Here is a tiny trained network, its code and every weight. The questions are about switching its units off for an input and a target symbol, where a switched-off unit gives its printed mean instead of its output.

import numpy as np


def w(rows, s, z=0):
    codes = np.array(rows[::2]) - 128.0
    scale = np.full(codes.shape[1], s)
    scale[-1] = z or s
    return codes * scale


def norm(h):
    return h / np.sqrt((h * h).mean(-1, keepdims=True) + 1e-5)


def f(y):
    return y / 2 * (1 + np.tanh(0.7978845608 * (y + 0.044715 * y**3)))


def softmax(a):
    e = np.exp(a - a.max(-1, keepdims=True))
    return e / e.sum(-1, keepdims=True)


def log_softmax(a):
    a = a - a.max(-1, keepdims=True)
    return a - np.log(np.exp(a).sum(-1, keepdims=True))


def net(x, mask):
    ids = ['βδεζηθλμξτφψω'.index(c) for c in x.split()]
    T = len(ids)
    res = E[ids] + P[:T]
    r = norm(res)
    for j in range(2):
        rows = slice(3 * j, 3 * j + 3)
        q, k, v = (r @ M[0][rows].T for M in (Q, K, V))
        z = softmax(np.where(np.tri(T) > 0, q @ k.T / 3**0.5, -1e9)) @ v
        o = O[0][rows]
        res = res + np.where(mask[j], z, o[:, -1]) @ o[:, :-1]
    y = f(norm(res) @ A[0][:, :-1].T + A[0][:, -1])
    res = res + np.where(mask[2:10], y, B[0][:, -1]) @ B[0][:, :-1]
    return log_softmax(norm(res)[-1] @ U[:, :-1].T + U[:, -1])


Q, K, V, O, A, B = {}, {}, {}, {}, {}, {}
E = w([
[161,42,116,112,165,147,205,166,50,139,73,94],'β',
[200,167,87,126,140,181,137,154,181,46,84,59],'δ',
[143,163,106,125,163,112,65,111,175,163,110,104],'ε',
[224,123,137,93,35,163,111,185,104,167,85,142],'ζ',
[122,127,167,113,184,155,85,92,152,66,127,167],'η',
[147,160,91,53,154,131,179,97,81,100,116,121],'θ',
[134,255,165,185,134,109,144,148,144,125,144,61],'λ',
[116,108,103,180,203,170,49,115,85,94,122,88],'μ',
[138,136,114,126,146,181,204,175,66,115,133,166],'ξ',
[43,119,150,117,156,149,65,136,157,141,172,84],'τ',
[118,177,79,90,88,143,99,130,141,77,124,106],'φ',
[84,156,180,121,212,83,134,142,145,150,86,93],'ψ',
[150,104,129,166,123,60,145,91,128,86,137,123],'ω',
],0.025)
P = w([
[219,205,143,11,160,120,72,177,132,86,212,75],'0',
[135,179,117,64,191,83,81,196,102,66,237,133],'1',
[90,190,100,107,191,95,112,213,109,114,254,142],'2',
[114,173,109,142,175,122,140,146,145,100,188,141],'3',
[97,196,85,157,148,119,180,153,119,160,173,156],'4',
[120,174,92,151,130,158,213,90,144,159,118,139],'5',
[112,133,150,249,143,151,201,77,82,135,15,151],'6',
],0.0093)
Q[0] = w([
[198,111,123,44,116,88,47,254,74,116,172,112],'H0',
[129,12,161,100,97,97,144,120,147,159,85,131],'H0',
[140,96,122,107,225,77,128,135,112,174,91,121],'H0',
[58,197,100,121,225,142,172,100,78,82,105,91],'H1',
[91,131,158,91,111,152,154,183,151,139,97,166],'H1',
[94,144,133,117,118,142,158,69,116,147,80,89],'H1',
],0.014)
K[0] = w([
[221,59,132,144,132,5,164,101,139,83,247,119],'H0',
[198,125,187,76,125,145,135,90,48,145,119,68],'H0',
[149,96,151,97,161,77,158,186,81,142,127,111],'H0',
[87,83,59,196,124,25,194,69,165,91,166,134],'H1',
[97,134,85,132,139,176,128,115,122,154,76,90],'H1',
[110,141,166,156,73,102,150,57,105,137,100,128],'H1',
],0.015)
V[0] = w([
[82,145,220,54,137,137,112,152,81,164,128,92],'H0',
[111,177,119,85,121,241,72,213,133,103,101,135],'H0',
[137,165,97,208,225,189,135,91,172,181,95,227],'H0',
[105,133,133,2,47,83,51,152,76,47,149,30],'H1',
[144,168,153,169,22,87,122,59,39,90,163,105],'H1',
[110,183,44,150,128,210,45,121,110,113,125,148],'H1',
],0.0097)
O[0] = w([
[100,7,233,131,130,109,159,65,155,154,148,79,185],'H0',
[52,105,162,202,158,194,52,145,43,149,68,171,255],'H0',
[206,124,99,55,162,196,119,45,198,89,71,135,127],'H0',
[129,167,94,108,50,150,154,51,172,102,22,81,233],'H1',
[161,175,199,176,30,159,199,115,101,98,246,2,129],'H1',
[100,48,73,188,168,170,115,53,154,121,230,166,140],'H1',
],0.0063,0.0071)
A[0] = w([
[144,125,188,99,169,143,159,188,115,84,158,102,152],'N0',
[153,221,102,176,66,58,212,151,194,131,90,154,126],'N1',
[109,145,135,206,99,107,162,35,199,216,66,113,253],'N2',
[168,165,98,104,174,22,75,65,149,151,124,103,45],'N3',
[189,181,126,114,163,107,126,186,166,22,194,81,176],'N4',
[166,154,79,188,167,71,32,62,85,197,165,56,222],'N5',
[85,187,128,86,67,106,12,120,153,90,189,168,130],'N6',
[106,233,195,181,166,136,72,48,136,133,167,167,187],'N7',
],0.011,0.0013)
B[0] = w([
[90,141,104,124,92,66,136,105,194,138,169,212,215],'N0',
[133,49,234,123,121,167,129,77,82,110,82,121,209],'N1',
[89,146,67,189,132,212,134,177,178,108,126,182,193],'N2',
[153,205,100,173,125,131,75,80,99,187,165,160,180],'N3',
[134,142,147,206,246,72,180,150,93,160,173,147,233],'N4',
[149,38,116,90,134,120,226,118,106,186,163,139,226],'N5',
[132,136,138,147,111,102,132,149,218,169,175,128,182],'N6',
[227,154,159,82,77,121,168,152,116,59,111,115,255],'N7',
],0.012,0.0066)
U = w([
[202,126,66,153,133,135,93,100,174,216,167,174,104],'β',
[75,122,121,134,153,160,95,141,77,111,164,254,108],'δ',
[165,3,62,138,164,146,99,75,90,115,167,91,79],'ε',
[131,84,135,185,106,61,94,90,137,146,136,150,4],'ζ',
[134,93,64,55,139,59,177,210,181,114,47,126,145],'η',
[83,177,162,110,187,83,100,97,184,196,50,158,113],'θ',
[162,110,167,80,138,128,37,105,165,40,121,176,158],'λ',
[155,134,54,199,201,128,98,198,138,95,87,76,144],'μ',
[80,177,93,73,140,149,147,37,55,122,87,95,84],'ξ',
[73,143,52,160,41,129,143,149,164,84,138,98,171],'τ',
[147,133,162,111,74,163,20,189,63,169,99,100,223],'φ',
[50,52,180,148,157,166,117,97,216,176,108,92,208],'ψ',
[155,177,184,151,151,64,160,159,127,131,255,138,148],'ω',
],0.0082,0.0032)

Each question gives the input, a string of symbols that net reads in full, and the target symbol t.
The units are the heads (3 rows each of Q, K, V and O) and the neurons (one row each of A and B). Each row of codes is followed by its name. A weight is (code - 128) times the scale printed after its matrix; where a second scale follows, it is the last column's (O, A, B and U).
mask holds one flag per unit, heads first, then neurons. A switched-off unit (its flag False) gives its mean, the last column of its rows in O or B, instead of its output. The means were averaged over made-up inputs and are rounded, as every weight is.
A unit's drop is (log p(t) with every unit on - log p(t) with that unit switched off) / (log p(t) with every unit on - log p(t) with every unit switched off).
The circuit of an input: a set's keep is (log p(t) with only the set's units on - log p(t) with every unit switched off) / (log p(t) with every unit on - log p(t) with every unit switched off). Starting from all 10 units, units are removed one at a time, each time the one whose removal leaves the highest keep (on an exact tie, the one counted first), for as long as the keep stays at least 0.8.
circuit, biggest first: the units of the circuit, biggest drop first
unit that matters most: the unit with the biggest drop
k most important neurons: the k neurons with the biggest drops, biggest first
which heads matter: for each layer, one digit per head in row order, 1 if its drop is at least 0.15 and else 0, layers parted by /
input ω ω μ ε ω μ θ, target ω: circuit, biggest first -> [H1]
input ξ ε β ω τ, target ω: which heads matter -> 01
input ξ φ φ θ ψ ε ε, target β: circuit, biggest first -> [N3 H0]
input ω ε φ, target ω: which heads matter -> 10
input θ ω λ λ φ, target φ: which heads matter -> 11
input ε β η, target λ: 2 most important neurons -> [N7 N4]
input ξ λ μ μ ξ η β, target η: which heads matter -> 11
input β ω ζ, target ω: which heads matter -> 10
input θ ξ ζ δ β, target η: circuit, biggest first -> [H0 N4 H1]
input δ δ ω δ δ, target ω: circuit, biggest first -> [N4 H1]
input ψ μ μ θ μ ε ω, target ω: 2 most important neurons -> [N4 N0]
input ω ψ δ μ ψ, target ψ: 2 most important neurons -> [N1 N2]
input β μ η ξ τ λ ε, target β: 3 most important neurons -> [N3 N5 N2]
input ω ψ ε, target ω: unit that matters most -> H0
input ξ ψ ψ ω δ μ, target ω: which heads matter -> 01
input ω δ η β, target ω: which heads matter -> 10
input ε λ θ, target ξ: circuit, biggest first -> [H1 N5]
input η ω μ, target ω: which heads matter -> 00
input μ ζ λ μ λ ω ξ, target ω: which heads matter -> 01
input τ θ μ, target ε: which heads matter -> 00
input μ μ ω ζ λ μ ξ, target ξ: most important neuron -> [N7]
input λ ζ ω δ θ ξ, target ξ: which heads matter -> 10
input τ ε ω δ η, target ω: which heads matter -> 01
